Here is a tiny trained network, its code and every weight. The questions are about switching its units off for an input and a target symbol, where a switched-off unit gives its printed mean instead of its output.

import numpy as np


def w(rows, s, z=0):
    codes = np.array(rows[::2]) - 128.0
    scale = np.full(codes.shape[1], s)
    scale[-1] = z or s
    return codes * scale


def norm(h):
    return h / np.sqrt((h * h).mean(-1, keepdims=True) + 1e-5)


def f(y):
    return np.maximum(y, 0)


def softmax(a):
    e = np.exp(a - a.max(-1, keepdims=True))
    return e / e.sum(-1, keepdims=True)


def log_softmax(a):
    a = a - a.max(-1, keepdims=True)
    return a - np.log(np.exp(a).sum(-1, keepdims=True))


def net(x, mask):
    ids = ['αβεθλμξτψω'.index(c) for c in x.split()]
    T = len(ids)
    res = E[ids] + P[:T]
    u = 0
    for l in range(2):
        r = norm(res)
        for j in range(2):
            rows = slice(4 * j, 4 * j + 4)
            q, k, v = (r @ M[l][rows].T for M in (Q, K, V))
            z = softmax(np.where(np.tri(T) > 0, q @ k.T / 4**0.5, -1e9)) @ v
            o = O[l][rows]
            res = res + np.where(mask[u + j], z, o[:, -1]) @ o[:, :-1]
        u += 2
        y = f(norm(res) @ A[l][:, :-1].T + A[l][:, -1])
        res = res + np.where(mask[u : u + 8], y, B[l][:, -1]) @ B[l][:, :-1]
        u += 8
    return log_softmax(norm(res)[-1] @ U[:, :-1].T + U[:, -1])


Q, K, V, O, A, B = {}, {}, {}, {}, {}, {}
E = w([
[216,106,142,36,103,138,156,149],'α',
[127,100,233,9,128,99,68,107],'β',
[183,145,145,177,118,191,120,16],'ε',
[149,170,152,168,114,153,180,191],'θ',
[42,102,15,21,78,226,226,47],'λ',
[162,74,153,129,166,211,110,125],'μ',
[165,229,184,50,229,96,117,94],'ξ',
[154,120,110,176,39,46,192,100],'τ',
[251,127,30,75,97,113,56,168],'ψ',
[83,82,177,96,235,129,75,178],'ω',
],0.02)
P = w([
[156,221,138,103,157,202,169,138],'0',
[138,190,132,103,135,200,168,164],'1',
[142,174,134,105,129,190,162,168],'2',
[129,161,143,116,120,183,148,162],'3',
[119,153,141,122,121,173,147,162],'4',
[121,141,148,128,123,165,141,155],'5',
[122,126,158,126,124,156,130,154],'6',
[128,116,162,128,124,148,127,148],'7',
[126,98,157,141,125,144,132,146],'8',
[131,87,155,142,121,132,128,138],'9',
[148,65,150,149,120,120,133,135],'10',
[151,43,147,147,130,106,128,123],'11',
[151,32,148,152,112,103,130,130],'12',
[142,2,160,148,102,109,109,127],'13',
],0.0097)
Q[0] = w([
[140,202,120,159,158,60,97,140],'L0H0',
[110,83,70,79,43,72,124,113],'L0H0',
[133,135,120,84,182,56,204,189],'L0H0',
[148,134,171,194,120,157,141,249],'L0H0',
[116,149,127,74,185,188,110,160],'L0H1',
[19,74,124,115,68,147,118,73],'L0H1',
[128,42,129,28,110,146,205,141],'L0H1',
[207,116,147,149,164,220,178,65],'L0H1',
],0.017)
K[0] = w([
[132,190,136,152,171,105,124,66],'L0H0',
[138,198,67,108,84,133,99,137],'L0H0',
[139,143,97,58,146,63,190,152],'L0H0',
[127,132,160,121,117,166,193,177],'L0H0',
[183,110,154,155,150,117,95,134],'L0H1',
[84,54,119,156,148,134,169,67],'L0H1',
[116,2,95,111,102,80,93,168],'L0H1',
[185,138,66,168,95,142,17,147],'L0H1',
],0.018)
V[0] = w([
[70,186,89,92,107,111,59,219],'L0H0',
[45,121,177,86,64,98,237,123],'L0H0',
[48,116,193,88,81,53,152,115],'L0H0',
[124,124,139,140,166,249,187,144],'L0H0',
[133,105,212,102,223,110,221,195],'L0H1',
[203,165,164,236,135,158,159,43],'L0H1',
[104,94,76,179,209,79,113,221],'L0H1',
[1,120,154,107,99,126,149,129],'L0H1',
],0.0092)
O[0] = w([
[228,56,180,117,144,134,66,116,106],'L0H0',
[225,190,92,169,167,238,143,4,157],'L0H0',
[201,133,49,102,181,140,207,43,58],'L0H0',
[43,145,164,145,94,201,65,107,254],'L0H0',
[163,171,102,221,214,197,111,156,131],'L0H1',
[2,199,147,180,122,115,69,45,110],'L0H1',
[173,85,134,224,140,153,232,198,31],'L0H1',
[217,141,181,120,178,170,77,3,114],'L0H1',
],0.0063,0.0084)
A[0] = w([
[56,180,119,121,233,227,123,98,251],'L0N0',
[197,192,109,78,63,125,141,171,173],'L0N1',
[174,185,246,83,149,123,168,155,178],'L0N2',
[168,154,26,106,175,22,87,144,108],'L0N3',
[166,206,113,229,56,113,165,120,135],'L0N4',
[100,135,190,108,78,99,224,114,153],'L0N5',
[67,167,133,231,99,73,191,28,111],'L0N6',
[137,61,114,164,236,136,157,149,113],'L0N7',
],0.012,0.0031)
B[0] = w([
[183,128,51,255,104,70,201,48,254],'L0N0',
[38,141,136,95,89,127,54,125,166],'L0N1',
[66,104,98,128,219,124,79,70,168],'L0N2',
[164,227,192,120,84,113,190,161,144],'L0N3',
[222,109,220,128,170,165,91,106,162],'L0N4',
[107,84,197,133,209,166,83,136,165],'L0N5',
[115,94,107,35,142,169,30,110,162],'L0N6',
[126,99,107,152,155,80,75,116,138],'L0N7',
],0.013,0.015)
Q[1] = w([
[142,104,60,155,124,61,43,233],'L1H0',
[92,191,180,97,179,50,73,188],'L1H0',
[141,233,21,88,103,200,135,156],'L1H0',
[174,28,156,120,144,44,172,123],'L1H0',
[103,208,165,73,10,116,36,224],'L1H1',
[127,176,248,33,44,238,133,99],'L1H1',
[191,122,63,44,159,99,58,255],'L1H1',
[94,234,223,126,86,40,85,49],'L1H1',
],0.0078)
K[1] = w([
[127,136,181,89,126,122,188,185],'L1H0',
[125,81,173,121,106,48,97,132],'L1H0',
[32,231,171,78,241,185,202,89],'L1H0',
[185,146,66,112,130,103,98,191],'L1H0',
[42,155,218,1,178,120,140,236],'L1H1',
[195,169,249,30,130,94,188,99],'L1H1',
[96,103,132,116,217,155,140,148],'L1H1',
[70,194,170,78,22,185,123,149],'L1H1',
],0.0093)
V[1] = w([
[126,96,137,104,143,117,125,197],'L1H0',
[118,78,152,84,144,167,180,170],'L1H0',
[8,161,201,133,219,208,205,93],'L1H0',
[112,215,43,113,165,214,93,185],'L1H0',
[154,75,51,153,99,129,38,142],'L1H1',
[151,184,109,89,111,75,93,147],'L1H1',
[164,214,77,122,82,106,135,175],'L1H1',
[108,152,116,165,148,89,166,91],'L1H1',
],0.015)
O[1] = w([
[158,146,121,168,134,140,152,77,6],'L1H0',
[186,113,134,150,125,111,136,87,25],'L1H0',
[167,16,144,116,144,2,152,117,142],'L1H0',
[184,115,141,129,167,148,216,194,131],'L1H0',
[141,99,116,154,76,166,76,164,171],'L1H1',
[108,95,100,113,184,150,108,157,76],'L1H1',
[72,170,121,104,161,183,100,168,81],'L1H1',
[121,167,202,149,139,164,174,140,175],'L1H1',
],0.013,0.011)
A[1] = w([
[134,76,109,99,99,121,158,132,73],'L1N0',
[151,160,179,82,176,108,123,78,157],'L1N1',
[189,91,150,66,157,99,107,122,96],'L1N2',
[120,155,94,72,142,151,97,252,95],'L1N3',
[195,116,149,125,90,147,100,136,126],'L1N4',
[122,157,76,168,164,80,180,150,3],'L1N5',
[137,184,24,97,93,220,175,62,92],'L1N6',
[184,169,149,164,112,202,156,99,46],'L1N7',
],0.019,0.0024)
B[1] = w([
[137,177,101,169,209,122,121,116,163],'L1N0',
[66,82,146,112,167,145,199,169,153],'L1N1',
[171,123,197,136,71,156,136,175,157],'L1N2',
[135,194,76,98,132,165,89,248,156],'L1N3',
[171,193,136,112,136,113,134,87,152],'L1N4',
[166,139,109,37,107,44,128,104,156],'L1N5',
[151,49,2,91,62,177,204,111,250],'L1N6',
[87,200,136,143,184,209,114,115,197],'L1N7',
],0.019,0.018)
U = w([
[142,140,87,67,143,148,70,234,122],'α',
[95,36,205,105,168,157,197,176,68],'β',
[33,114,145,86,66,126,58,60,2],'ε',
[137,199,158,163,155,185,115,112,189],'θ',
[152,78,64,99,75,183,182,108,180],'λ',
[106,118,181,197,2,114,176,200,103],'μ',
[123,165,127,43,167,48,155,113,158],'ξ',
[227,97,205,46,85,155,91,100,132],'τ',
[186,174,138,126,26,91,142,178,35],'ψ',
[184,42,113,199,164,101,99,162,130],'ω',
],0.0089,0.0024)

Each question gives the input, a string of symbols that net reads in full, and the target symbol t.
The units are the heads (4 rows each of Q, K, V and O) and the neurons (one row each of A and B). Each row of codes is followed by its name. A weight is (code - 128) times the scale printed after its matrix; where a second scale follows, it is the last column's (O, A, B and U).
mask holds one flag per unit, layer by layer, with each layer's heads first. A switched-off unit (its flag False) gives its mean, the last column of its rows in O or B, instead of its output. The means were averaged over made-up inputs and are rounded, as every weight is.
A unit's drop is (log p(t) with every unit on - log p(t) with that unit switched off) / (log p(t) with every unit on - log p(t) with every unit switched off).
The circuit of an input: a set's keep is (log p(t) with only the set's units on - log p(t) with every unit switched off) / (log p(t) with every unit on - log p(t) with every unit switched off). Starting from the 12 units with the biggest drops (on a tie, the unit counted first), units are removed one at a time, each time the one whose removal leaves the highest keep (on an exact tie, the one counted first), for as long as the keep stays at least 0.8.
circuit, biggest first: the units of the circuit, biggest drop first
unit that matters most: the unit with the biggest drop
top k neurons: the k neurons with the biggest drops, biggest first
heads that matter: for each layer, one digit per head in row order, 1 if its drop is at least 0.15 and else 0, layers parted by /
input α λ θ, target θ: circuit, biggest first : L1N6
input ε θ λ ψ ξ, target α: circuit, biggest first : L0H1, L1N3, L1H1
input λ ξ ξ λ λ ξ μ λ ξ μ λ ξ ψ θ, target α: circuit, biggest first : L0N0, L1N3
input μ λ ψ λ ε τ λ λ, target ε: heads that matter : 11 / 10
input θ λ θ θ θ ψ ξ λ, target α: circuit, biggest first : L0H0, L0N0, L1N3
input λ θ λ ε ξ ε ε τ λ ψ τ, target α: circuit, biggest first : L1H1, L0N0, L0N3
input θ θ β ψ λ β, target α: heads that matter : 10 / 01
input λ β α λ τ ε θ λ θ θ ψ λ ψ, target ψ: top 2 neurons : L0N5, L0N0
input λ ξ θ τ λ ξ ψ λ λ τ λ, target ε: top 3 neurons : L0N0, L1N6, L0N5
input ξ λ λ λ λ τ λ λ λ ψ θ θ λ λ, target τ: top 2 neurons : L0N0, L0N3
input λ β λ λ ω λ ψ λ τ ε ξ, target ε: top 2 neurons : L0N2, L0N6
input λ θ α λ ξ λ θ ξ λ θ ψ λ θ, target α: heads that matter : 01 / 01
input λ τ θ λ λ ψ ε λ ε ε λ λ ξ, target β: heads that matter : 00 / 10
input ξ τ λ λ λ τ λ ψ ξ ω λ λ, target θ: heads that matter : 11 / 11
input ψ θ λ ξ α ξ α ξ, target β: heads that matter : 01 / 10
input τ ξ τ τ ξ, target ξ: top 3 neurons : L1N5, L1N6, L0N2
input θ ψ ε ξ θ θ λ ξ λ, target β: top 2 neurons : L0N0, L0N3
input λ ξ λ τ α, target α: top 2 neurons : L1N3, L1N6
input λ α ε λ ψ μ θ ε λ θ α, target τ: heads that matter : 01 / 11
input θ θ λ λ ψ α ξ, target α: heads that matter : 11 / 01
input λ α θ τ ξ τ ψ, target α: unit that matters most : L1H1
input λ λ θ τ, target τ: heads that matter : 00 / 00
input α λ λ λ ε τ ψ λ λ ξ λ τ θ, target ε: unit that matters most : L1H0
input θ θ ψ λ ξ β α, target β: top 4 neurons : L0N0, L0N5, L0N3, L0N1
input ψ α ξ λ τ ω θ λ, target θ: heads that matter : 11 / 10
input λ τ θ μ ξ λ ξ μ ε λ λ θ β, target β: heads that matter : 10 / 00
input α λ λ λ θ λ ε ξ λ ψ α θ ξ τ, target ε: top 2 neurons : L0N0, L0N3
